Below are the code and all the weights of a small trained network. Each question names an input and a target symbol and asks about switching units off, where a switched-off unit gives its printed mean instead of its output.

import numpy as np


def w(rows, s, z=0):
    codes = np.array(rows[::2]) - 128.0
    scale = np.full(codes.shape[1], s)
    scale[-1] = z or s
    return codes * scale


def f(y):
    return np.maximum(y, 0)


def softmax(a):
    e = np.exp(a - a.max(-1, keepdims=True))
    return e / e.sum(-1, keepdims=True)


def log_softmax(a):
    a = a - a.max(-1, keepdims=True)
    return a - np.log(np.exp(a).sum(-1, keepdims=True))


def net(x, mask):
    ids = ['αδζθξπσφψω'.index(c) for c in x.split()]
    T = len(ids)
    res = E[ids] + P[:T]
    u = 0
    for l in range(2):
        r = res
        for j in range(2):
            rows = slice(3 * j, 3 * j + 3)
            q, k, v = (r @ M[l][rows].T for M in (Q, K, V))
            z = softmax(np.where(np.tri(T) > 0, q @ k.T / 3**0.5, -1e9)) @ v
            o = O[l][rows]
            res = res + np.where(mask[u + j], z, o[:, -1]) @ o[:, :-1]
        u += 2
        y = f(res @ A[l][:, :-1].T + A[l][:, -1])
        res = res + np.where(mask[u : u + 4], y, B[l][:, -1]) @ B[l][:, :-1]
        u += 4
    return log_softmax(res[-1] @ U[:, :-1].T + U[:, -1])


Q, K, V, O, A, B = {}, {}, {}, {}, {}, {}
E = w([
[135,95,26,106,149,204,94,72,127],'α',
[122,97,100,139,210,186,183,72,133],'δ',
[178,187,32,130,128,165,92,91,184],'ζ',
[115,165,46,202,108,230,135,128,153],'θ',
[171,101,146,62,199,69,148,117,77],'ξ',
[209,199,86,93,92,60,134,155,121],'π',
[105,181,154,180,165,70,231,120,178],'σ',
[49,94,81,99,1,33,107,114,80],'φ',
[41,85,253,159,84,171,194,196,43],'ψ',
[12,210,126,83,74,165,227,60,144],'ω',
],0.0096)
P = w([
[137,165,129,160,182,166,47,120,75],'0',
[199,60,80,183,103,105,153,24,86],'1',
[51,115,16,136,177,73,159,151,82],'2',
[184,88,122,150,72,142,153,50,126],'3',
[55,106,21,103,149,96,155,178,149],'4',
[184,88,146,113,57,147,160,81,152],'5',
[72,96,40,76,121,103,166,205,179],'6',
[197,79,166,83,28,151,178,99,177],'7',
[76,81,48,45,98,103,185,221,206],'8',
[189,76,194,52,8,168,198,104,209],'9',
[85,67,51,27,75,114,197,242,237],'10',
[193,81,156,114,61,157,135,68,157],'11',
],0.011)
Q[0] = w([
[108,114,125,106,79,179,155,121,120],'0.h1',
[186,145,249,158,98,131,82,71,81],'0.h1',
[130,113,138,152,150,172,102,133,188],'0.h1',
[118,147,136,100,154,202,103,138,129],'0.h2',
[158,155,205,140,111,151,114,94,98],'0.h2',
[81,83,104,58,87,137,150,129,182],'0.h2',
],0.013)
K[0] = w([
[136,146,102,94,140,174,157,129,212],'0.h1',
[143,140,76,252,175,144,76,64,93],'0.h1',
[165,99,78,82,137,88,80,143,156],'0.h1',
[173,126,98,127,216,137,187,135,166],'0.h2',
[154,117,76,134,164,175,98,56,78],'0.h2',
[128,117,134,82,71,139,168,155,200],'0.h2',
],0.011)
V[0] = w([
[70,175,151,150,27,167,143,155,121],'0.h1',
[164,133,136,18,76,1,126,114,124],'0.h1',
[145,59,232,173,164,82,97,215,32],'0.h1',
[155,197,143,125,124,52,119,178,135],'0.h2',
[136,188,164,174,231,125,253,78,182],'0.h2',
[206,189,76,136,56,124,30,81,139],'0.h2',
],0.0075)
O[0] = w([
[8,185,137,168,153,114,245,158,57,151],'0.h1',
[106,32,30,96,151,29,91,135,121,121],'0.h1',
[31,165,93,120,120,211,2,125,218,2],'0.h1',
[67,127,82,211,206,154,165,219,161,88],'0.h2',
[204,161,207,118,128,9,75,237,163,97],'0.h2',
[192,48,91,171,182,211,177,94,117,125],'0.h2',
],0.0073,0.007)
A[0] = w([
[123,109,75,127,254,146,113,206,104,254],'0.n1',
[164,173,185,171,242,221,51,133,145,63],'0.n2',
[129,130,188,45,166,142,92,104,132,240],'0.n3',
[79,104,175,125,76,162,110,178,132,184],'0.n4',
],0.0084,0.0033)
B[0] = w([
[121,115,2,201,144,79,89,224,104,254],'0.n1',
[143,217,163,167,98,42,77,36,159,175],'0.n2',
[95,124,32,162,43,80,104,112,144,183],'0.n3',
[180,151,39,134,176,171,176,116,147,184],'0.n4',
],0.0089,0.0043)
Q[1] = w([
[120,127,30,152,201,71,118,254,139],'1.h1',
[235,80,187,151,73,144,127,82,216],'1.h1',
[126,178,174,139,124,185,78,63,149],'1.h1',
[41,129,124,116,174,149,95,139,152],'1.h2',
[188,174,231,143,46,152,169,7,100],'1.h2',
[124,183,72,98,152,111,141,193,94],'1.h2',
],0.0073)
K[1] = w([
[93,64,113,38,67,155,157,209,140],'1.h1',
[143,123,74,207,172,95,41,56,146],'1.h1',
[114,161,143,191,191,100,111,106,70],'1.h1',
[135,101,97,69,160,88,159,134,112],'1.h2',
[146,199,140,169,162,146,62,86,2],'1.h2',
[111,115,143,130,86,174,233,154,186],'1.h2',
],0.0072)
V[1] = w([
[92,137,104,191,183,244,179,68,66],'1.h1',
[17,110,121,104,22,98,89,29,100],'1.h1',
[169,55,2,100,38,183,164,148,149],'1.h1',
[102,185,235,173,68,119,215,140,75],'1.h2',
[131,160,80,224,149,141,84,215,159],'1.h2',
[239,134,177,131,161,93,113,71,128],'1.h2',
],0.0064)
O[1] = w([
[23,47,136,129,111,131,171,59,163,172],'1.h1',
[83,72,184,106,46,133,39,167,53,245],'1.h1',
[154,171,171,173,72,114,95,58,138,163],'1.h1',
[68,154,115,193,82,167,210,172,121,83],'1.h2',
[180,68,2,106,62,50,143,98,128,255],'1.h2',
[178,90,157,141,155,176,148,155,155,162],'1.h2',
],0.0091,0.007)
A[1] = w([
[82,209,83,74,121,74,85,65,205,174],'1.n1',
[169,166,166,145,138,96,106,1,177,2],'1.n2',
[148,26,171,70,158,157,178,43,125,116],'1.n3',
[222,91,158,43,86,167,94,48,158,154],'1.n4',
],0.0069,0.0016)
B[1] = w([
[141,157,115,82,112,231,105,177,169,217],'1.n1',
[110,72,186,2,152,149,173,94,92,183],'1.n2',
[128,143,163,155,153,103,85,165,227,235],'1.n3',
[74,190,168,166,181,79,162,140,74,252],'1.n4',
],0.0099,0.016)
U = w([
[18,161,104,130,220,80,167,181,3,121],'α',
[61,123,97,59,155,224,141,197,223,98],'δ',
[103,22,112,137,48,92,97,122,103,112],'ζ',
[163,108,172,18,162,234,97,197,67,136],'θ',
[181,59,34,79,140,167,179,120,82,69],'ξ',
[149,182,106,190,148,57,119,140,248,131],'π',
[209,152,144,201,27,168,199,11,114,254],'σ',
[93,118,210,83,120,149,132,71,96,107],'φ',
[143,119,108,81,188,132,197,69,105,132],'ψ',
[127,150,233,164,97,121,50,181,190,142],'ω',
],0.0051,0.007)

Each question gives the input, a string of symbols that net reads in full, and the target symbol t.
The units are the heads (3 rows each of Q, K, V and O) and the neurons (one row each of A and B). Each row of codes is followed by its name. A weight is (code - 128) times the scale printed after its matrix; where a second scale follows, it is the last column's (O, A, B and U).
mask holds one flag per unit, layer by layer, with each layer's heads first. A switched-off unit (its flag False) gives its mean, the last column of its rows in O or B, instead of its output. The means were averaged over made-up inputs and are rounded, as every weight is.
A unit's drop is (log p(t) with every unit on - log p(t) with that unit switched off) / (log p(t) with every unit on - log p(t) with every unit switched off).
The circuit of an input: a set's keep is (log p(t) with only the set's units on - log p(t) with every unit switched off) / (log p(t) with every unit on - log p(t) with every unit switched off). Starting from all 12 units, units are removed one at a time, each time the one whose removal leaves the highest keep (on an exact tie, the one counted first), for as long as the keep stays at least 0.8.
circuit, biggest first: the units of the circuit, biggest drop first
unit that matters most: the unit with the biggest drop
top k neurons: the k neurons with the biggest drops, biggest first
top k neurons in layer l: the k neurons of layer l with the biggest drops, biggest first
input ψ ζ θ σ δ, target π: unit that matters most	0.h2
input ζ δ ψ σ θ α ω ψ, target π: top 2 neurons	(0.n2; 1.n3)
input ψ ω θ α ω ψ ω, target α: top 2 neurons	(1.n1; 1.n3)
input δ θ ω ψ α ψ σ θ φ, target ζ: circuit, biggest first	(0.h1; 1.h1; 0.h2)
input θ σ α ψ φ σ δ δ, target δ: circuit, biggest first	(0.n2; 1.h1; 0.h1; 1.n3)
input θ ω α σ α, target π: circuit, biggest first	(0.h2; 1.h1)
input π ψ ζ ψ θ π, target ψ: top 3 neurons	(1.n2; 0.n1; 1.n4)
input φ θ ω ξ ξ σ σ ψ θ π ζ α, target φ: circuit, biggest first	(1.h1; 0.n1; 1.n2; 0.h2)
input ξ φ θ, target ζ: circuit, biggest first	(0.n1; 1.h1; 0.h2)
input π π ψ α σ θ α ξ φ, target ζ: circuit, biggest first	(1.h1; 0.h1; 0.h2)
input ψ φ ω θ π θ α θ π σ, target ζ: top 2 neurons	(0.n2; 0.n3)
input ω ω θ ψ π δ θ, target ξ: top 2 neurons	(1.n3; 0.n1)
input φ θ ω ζ ζ θ ψ ω, target φ: circuit, biggest first	(1.n2; 1.h1; 0.h2; 1.h2)
input θ π σ ξ, target δ: circuit, biggest first	(1.h1; 0.h1; 0.n2; 1.h2)
input ξ ω ξ ψ δ α φ δ, target α: circuit, biggest first	(1.n4; 0.h1; 1.h2; 0.n1)
input ω ψ π θ σ ζ δ ω ξ ω π, target α: unit that matters most	0.h1
input θ α φ σ π σ θ, target π: circuit, biggest first	(1.h1; 0.h2)
input θ δ θ ξ ψ θ ω ω ζ θ, target δ: top 2 neurons	(0.n2; 0.n1)
input ξ ζ δ, target θ: top 3 neurons in layer 1	(1.n1; 1.n2; 1.n3)
input σ ξ ψ φ π ψ α σ π ω α, target α: top neuron	(0.n1)
input φ ψ ω ζ ψ θ φ ξ ω θ, target φ: top 2 neurons	(0.n1; 1.n2)
input φ π ψ, target δ: circuit, biggest first	(0.h1; 1.n4)
input ψ ω φ θ θ θ σ ζ θ, target π: circuit, biggest first	(0.h2; 1.h1)
input φ θ ψ ξ φ σ ζ, target ζ: top 2 neurons in layer 1	(1.n4; 1.n3)
input φ ψ ξ α φ α ω ξ θ, target α: circuit, biggest first	(0.h1; 1.h2)
input ζ ξ δ φ θ α, target π: circuit, biggest first	(1.n3; 0.h2; 1.h1; 0.n1)
input ζ ψ θ σ σ π, target π: top 4 neurons	(0.n2; 1.n3; 0.n1; 1.n2)
input α δ π δ θ φ φ θ δ φ α θ, target ω: top 2 neurons	(0.n2; 1.n3)
input α ζ θ ω φ θ ξ ω ψ ζ ω σ, target ω: unit that matters most	0.n2
